Below are the code and all the weights of a small trained network. Each question names an input and a class and asks about switching units off, where a switched-off unit gives its printed mean instead of its output.

import numpy as np


def w(rows, s, z=0):
    codes = np.array(rows[::2]) - 128.0
    scale = np.full(codes.shape[1], s)
    scale[-1] = z or s
    return codes * scale


def norm(h):
    return h / np.sqrt((h * h).mean(-1, keepdims=True) + 1e-5)


def f(y):
    return y / 2 * (1 + np.tanh(0.7978845608 * (y + 0.044715 * y**3)))


def log_softmax(a):
    a = a - a.max(-1, keepdims=True)
    return a - np.log(np.exp(a).sum(-1, keepdims=True))


def net(x, mask):
    res = np.array(x, float).reshape(1, 6) / 4 @ E
    u = 0
    for l in range(3):
        y = f(norm(res) @ A[l][:, :-1].T + A[l][:, -1])
        res = res + np.where(mask[u : u + 5], y, B[l][:, -1]) @ B[l][:, :-1]
        u += 5
    return log_softmax(norm(res)[-1] @ U[:, :-1].T + U[:, -1])


A, B = {}, {}
E = w([
[32,119,48,111,71,50,33,210],'x0',
[196,122,177,119,111,71,87,137],'x1',
[140,93,126,157,127,157,121,163],'x2',
[53,59,102,233,158,145,19,2],'x3',
[136,126,104,137,134,106,157,131],'x4',
[136,139,110,106,153,126,119,129],'x5',
],0.0078)
A[0] = w([
[229,196,123,169,75,172,88,132,151],'L0N0',
[175,131,94,183,169,130,64,54,127],'L0N1',
[219,162,136,163,107,150,214,11,254],'L0N2',
[54,175,162,118,53,117,125,220,143],'L0N3',
[162,124,164,223,254,110,106,45,133],'L0N4',
],0.0065,0.0049)
B[0] = w([
[129,114,72,98,75,170,233,69,152],'L0N0',
[8,112,150,163,60,179,150,118,175],'L0N1',
[141,120,168,109,107,249,66,115,254],'L0N2',
[156,115,39,80,254,66,184,161,176],'L0N3',
[13,44,216,145,228,227,87,162,204],'L0N4',
],0.0086,0.0083)
A[1] = w([
[47,107,93,105,47,51,67,209,222],'L1N0',
[113,111,54,192,99,72,87,9,150],'L1N1',
[106,58,143,173,204,171,119,2,2],'L1N2',
[143,176,202,120,167,222,172,100,179],'L1N3',
[79,46,90,172,124,82,5,74,123],'L1N4',
],0.008,0.0042)
B[1] = w([
[106,217,105,159,178,33,64,68,222],'L1N0',
[119,152,103,208,182,126,2,140,164],'L1N1',
[28,69,163,187,73,62,37,72,201],'L1N2',
[225,35,118,115,37,245,225,210,255],'L1N3',
[87,183,67,246,114,143,68,19,221],'L1N4',
],0.008,0.0087)
A[2] = w([
[208,165,71,71,137,210,226,133,123],'L2N0',
[127,197,101,48,124,62,155,88,4],'L2N1',
[48,193,125,105,174,87,104,85,202],'L2N2',
[118,187,114,87,186,63,125,255,57],'L2N3',
[87,132,126,122,122,52,132,175,188],'L2N4',
],0.0095,0.0032)
B[2] = w([
[208,145,166,103,77,182,205,190,255],'L2N0',
[147,61,115,25,204,114,99,153,167],'L2N1',
[128,203,104,119,131,72,161,111,222],'L2N2',
[196,44,84,50,150,35,111,130,208],'L2N3',
[201,126,98,163,247,64,163,89,172],'L2N4',
],0.012,0.0083)
U = w([
[243,187,198,38,44,189,181,214,156],'0',
[59,87,205,164,73,224,41,65,4],'1',
[222,151,54,20,210,6,128,160,199],'2',
[85,246,74,190,165,41,1,55,111],'3',
],0.0099,0.0037)

Each question gives the input, the list of numbers given to net, and the class t.
The units are the neurons (one row each of A and B). Each row of codes is followed by its name. A weight is (code - 128) times the scale printed after its matrix; where a second scale follows, it is the last column's (A, B and U).
mask holds one flag per neuron, layer by layer. A switched-off neuron (its flag False) gives its mean, the last column of its row in B, instead of its output. The means were averaged over made-up inputs and are rounded, as every weight is.
A unit's drop is (log p(t) with every unit on - log p(t) with that unit switched off) / (log p(t) with every unit on - log p(t) with every unit switched off).
The circuit of an input: a set's keep is (log p(t) with only the set's units on - log p(t) with every unit switched off) / (log p(t) with every unit on - log p(t) with every unit switched off). Starting from the 12 units with the biggest drops (on a tie, the unit counted first), units are removed one at a time, each time the one whose removal leaves the highest keep (on an exact tie, the one counted first), for as long as the keep stays at least 0.8.
circuit, biggest first: the units of the circuit, biggest drop first
most important unit: the unit with the biggest drop
top k neurons: the k neurons with the biggest drops, biggest first
k most important neurons of layer l: the k neurons of layer l with the biggest drops, biggest first
drop when u is switched off: that unit's drop, to one decimal
input [1,2,2,-7,-8,1], class 2: most important unit : L0N2
input [-7,7,8,1,8,1], class 1: top 2 neurons : L0N4, L1N2
input [1,-5,-6,6,-3,-4], class 3: 3 most important neurons of layer 1 : L1N3, L1N4, L1N1
input [2,1,-1,8,2,-5], class 3: top 2 neurons : L0N2, L1N3
input [2,-8,2,8,-8,5], class 3: top 2 neurons : L0N2, L1N3
input [1,-2,4,4,-6,2], class 3: circuit, biggest first : L0N2, L1N3
input [1,2,0,-8,4,1], class 2: top 3 neurons : L1N3, L0N2, L2N3
input [-6,7,5,1,-2,-6], class 1: top 3 neurons : L0N4, L1N2, L2N0
input [0,7,-1,1,-8,2], class 1: top 2 neurons : L0N0, L2N0
input [1,-5,3,0,-3,7], class 2: top 2 neurons : L0N2, L0N4
input [-6,-1,-3,2,6,2], class 1: top 3 neurons : L0N4, L1N2, L2N0
input [5,3,6,0,-5,-3], class 2: 2 most important neurons of layer 1 : L1N2, L1N1
input [6,1,7,-1,-8,-7], class 2: drop when L0N3 is switched off : 0.9
input [-2,7,-7,1,-3,3], class 1: drop when L1N2 is switched off : 0.2
input [2,-1,7,-8,2,0], class 2: drop when L0N2 is switched off : 0.2
input [6,-8,-3,1,-7,-8], class 3: most important neuron of layer 1 : L1N4
